Here is a tiny trained network, its code and every weight. The questions are about switching its units off for an input and a class, where a switched-off unit gives its printed mean instead of its output.

import numpy as np


def w(rows, s, z=0):
    codes = np.array(rows[::2]) - 128.0
    scale = np.full(codes.shape[1], s)
    scale[-1] = z or s
    return codes * scale


def norm(h):
    return h / np.sqrt((h * h).mean(-1, keepdims=True) + 1e-5)


def f(y):
    return y / 2 * (1 + np.tanh(0.7978845608 * (y + 0.044715 * y**3)))


def log_softmax(a):
    a = a - a.max(-1, keepdims=True)
    return a - np.log(np.exp(a).sum(-1, keepdims=True))


def net(x, mask):
    res = np.array(x, float).reshape(1, 8) / 4 @ E
    u = 0
    for l in range(2):
        y = f(norm(res) @ A[l][:, :-1].T + A[l][:, -1])
        res = res + np.where(mask[u : u + 12], y, B[l][:, -1]) @ B[l][:, :-1]
        u += 12
    return log_softmax(norm(res)[-1] @ U[:, :-1].T + U[:, -1])


A, B = {}, {}
E = w([
[160,120,168,37,128,157,91,52,126,103],'x0',
[105,91,80,225,45,160,51,97,149,59],'x1',
[156,169,178,181,70,1,220,47,108,51],'x2',
[46,94,123,107,178,106,123,97,112,93],'x3',
[166,13,73,104,156,85,148,116,200,147],'x4',
[111,70,202,104,101,118,126,209,157,95],'x5',
[129,126,130,129,129,128,128,128,126,128],'x6',
[132,143,190,169,157,91,65,132,193,157],'x7',
],0.0059)
A[0] = w([
[255,154,149,161,50,169,159,178,139,150,94],'0.n0',
[41,78,131,129,156,90,125,132,71,112,91],'0.n1',
[122,83,75,83,50,171,208,148,27,119,118],'0.n2',
[90,220,198,168,141,200,130,152,60,87,3],'0.n3',
[49,121,70,124,183,70,102,104,107,125,73],'0.n4',
[128,152,205,184,165,100,69,101,186,183,119],'0.n5',
[101,131,59,252,200,63,178,253,71,123,46],'0.n6',
[87,189,71,146,147,142,83,51,112,228,170],'0.n7',
[152,214,29,135,156,115,116,36,140,185,77],'0.n8',
[127,131,176,153,216,106,158,133,54,161,103],'0.n9',
[107,150,221,112,97,165,111,225,104,57,102],'0.n10',
[31,117,147,133,219,118,136,113,102,38,54],'0.n11',
],0.0073,0.0038)
B[0] = w([
[102,114,186,147,174,117,61,69,110,181,202],'0.n0',
[153,138,141,182,120,121,99,133,130,172,150],'0.n1',
[80,159,145,171,236,119,118,91,173,103,219],'0.n2',
[246,99,63,146,126,151,188,54,169,141,185],'0.n3',
[169,153,171,179,114,167,141,127,108,147,158],'0.n4',
[82,150,83,139,212,169,176,74,126,71,192],'0.n5',
[166,136,211,70,95,189,116,99,176,85,240],'0.n6',
[115,92,129,139,104,144,168,195,102,108,254],'0.n7',
[107,97,209,143,132,145,180,131,60,104,220],'0.n8',
[122,150,102,88,110,118,119,141,136,166,179],'0.n9',
[97,62,110,133,141,127,190,152,69,116,195],'0.n10',
[159,110,154,122,171,106,65,68,103,180,162],'0.n11',
],0.011,0.0044)
A[1] = w([
[113,164,153,82,162,76,208,157,119,210,134],'1.n0',
[132,126,168,173,130,22,146,95,69,133,99],'1.n1',
[153,127,190,160,155,173,90,122,138,225,106],'1.n2',
[127,33,158,96,128,100,102,160,139,113,120],'1.n3',
[149,26,154,163,202,64,142,167,197,105,56],'1.n4',
[147,167,130,160,58,78,183,118,85,72,93],'1.n5',
[140,148,135,53,173,158,153,92,117,119,252],'1.n6',
[81,52,120,211,89,159,89,79,98,72,255],'1.n7',
[199,164,123,119,143,194,167,115,149,43,138],'1.n8',
[104,110,147,48,83,107,127,29,81,103,148],'1.n9',
[180,68,120,177,98,132,178,97,162,180,220],'1.n10',
[164,201,163,154,94,1,159,91,162,84,17],'1.n11',
],0.0078,0.0022)
B[1] = w([
[104,193,79,133,41,41,105,86,118,134,195],'1.n0',
[118,149,91,124,173,185,98,176,103,154,187],'1.n1',
[110,66,117,154,138,92,66,118,90,138,188],'1.n2',
[151,166,148,168,107,196,157,158,35,98,167],'1.n3',
[157,175,101,155,113,127,213,61,73,99,190],'1.n4',
[128,116,105,87,151,89,140,213,125,132,165],'1.n5',
[137,140,133,196,66,114,106,157,219,67,228],'1.n6',
[117,227,143,67,99,43,151,155,170,188,254],'1.n7',
[111,69,113,95,142,95,77,90,166,91,197],'1.n8',
[150,70,184,126,74,204,99,174,180,133,180],'1.n9',
[237,84,80,31,112,86,134,65,61,133,182],'1.n10',
[49,43,46,155,189,253,61,247,108,189,186],'1.n11',
],0.0073,0.0071)
U = w([
[110,66,17,127,174,197,102,254,121,164,192],'0',
[222,92,23,116,129,132,185,72,124,116,254],'1',
[54,172,95,175,246,124,162,75,204,69,87],'2',
[136,126,206,129,104,133,254,171,13,115,77],'3',
[165,80,220,88,70,166,70,146,230,104,88],'4',
[152,110,162,165,171,92,34,67,61,243,75],'5',
[103,218,58,84,26,35,114,164,174,175,68],'6',
],0.0099,0.0042)

Each question gives the input, the list of numbers given to net, and the class t.
The units are the neurons (one row each of A and B). Each row of codes is followed by its name. A weight is (code - 128) times the scale printed after its matrix; where a second scale follows, it is the last column's (A, B and U).
mask holds one flag per neuron, layer by layer. A switched-off neuron (its flag False) gives its mean, the last column of its row in B, instead of its output. The means were averaged over made-up inputs and are rounded, as every weight is.
A unit's drop is (log p(t) with every unit on - log p(t) with that unit switched off) / (log p(t) with every unit on - log p(t) with every unit switched off).
The circuit of an input: a set's keep is (log p(t) with only the set's units on - log p(t) with every unit switched off) / (log p(t) with every unit on - log p(t) with every unit switched off). Starting from the 12 units with the biggest drops (on a tie, the unit counted first), units are removed one at a time, each time the one whose removal leaves the highest keep (on an exact tie, the one counted first), for as long as the keep stays at least 0.8.
units of the circuit, in order: the units of the circuit, biggest drop first
most important unit: the unit with the biggest drop
k most important neurons: the k neurons with the biggest drops, biggest first
top k neurons in layer l: the k neurons of layer l with the biggest drops, biggest first
input [-2,4,-3,0,2,-1,4,4], class 2: most important unit => 0.n5
input [-2,-7,8,-3,-7,-5,5,-7], class 0: top 2 neurons in layer 1 => [1.n11, 1.n7]
input [6,-4,-5,-1,0,-6,6,3], class 3: units of the circuit, in order => [0.n7, 0.n8]
input [-4,-3,2,-4,-8,6,3,7], class 1: units of the circuit, in order => [0.n3, 1.n10]
input [-4,2,4,5,4,5,7,4], class 3: top 2 neurons in layer 0 => [0.n3, 0.n2]
input [3,7,7,2,-2,-1,4,-8], class 2: 3 most important neurons => [0.n2, 0.n9, 1.n7]
input [-8,-6,-4,5,8,8,6,-7], class 1: 3 most important neurons => [1.n4, 0.n8, 0.n7]
input [-1,7,-7,-8,-4,5,-7,-4], class 5: units of the circuit, in order => [0.n0, 1.n2]
input [4,4,-4,-7,3,-6,-7,-1], class 5: top 2 neurons in layer 0 => [0.n0, 0.n10]
input [3,6,-5,4,-5,0,8,4], class 6: 2 most important neurons => [1.n7, 0.n2]
input [-8,-6,3,-7,3,-2,-5,5], class 4: 3 most important neurons => [0.n6, 0.n2, 0.n5]
input [-3,1,6,-2,3,8,1,3], class 3: top 2 neurons in layer 0 => [0.n10, 0.n3]
input [-4,3,-3,-6,7,8,-4,-4], class 3: units of the circuit, in order => [1.n3, 1.n4]
input [1,2,-6,-5,-7,1,6,-2], class 1: units of the circuit, in order => [0.n3]
input [0,7,1,8,-8,8,-2,5], class 1: 2 most important neurons => [0.n3, 0.n10]
input [1,5,5,6,-1,-2,5,-1], class 5: top 2 neurons in layer 0 => [0.n11, 0.n1]
input [-2,-4,8,3,-4,-3,-8,-8], class 0: 2 most important neurons => [1.n11, 0.n5]
input [-8,0,-3,0,7,-8,-5,7], class 3: 4 most important neurons => [0.n8, 0.n7, 0.n3, 0.n2]
input [6,8,4,5,6,-3,5,-6], class 6: top 2 neurons in layer 0 => [0.n6, 0.n3]
input [-7,-3,-3,2,8,-6,-1,-2], class 1: most important unit => 1.n10
input [-6,8,4,-6,5,5,-7,-2], class 6: 2 most important neurons => [1.n7, 0.n3]
input [-6,5,-6,1,7,0,8,0], class 1: units of the circuit, in order => [1.n10, 1.n4]
input [8,1,-7,7,0,-6,-2,-6], class 4: units of the circuit, in order => [1.n6, 1.n9]
input [-2,1,1,8,8,6,-6,5], class 1: top 4 neurons in layer 0 => [0.n0, 0.n8, 0.n2, 0.n7]
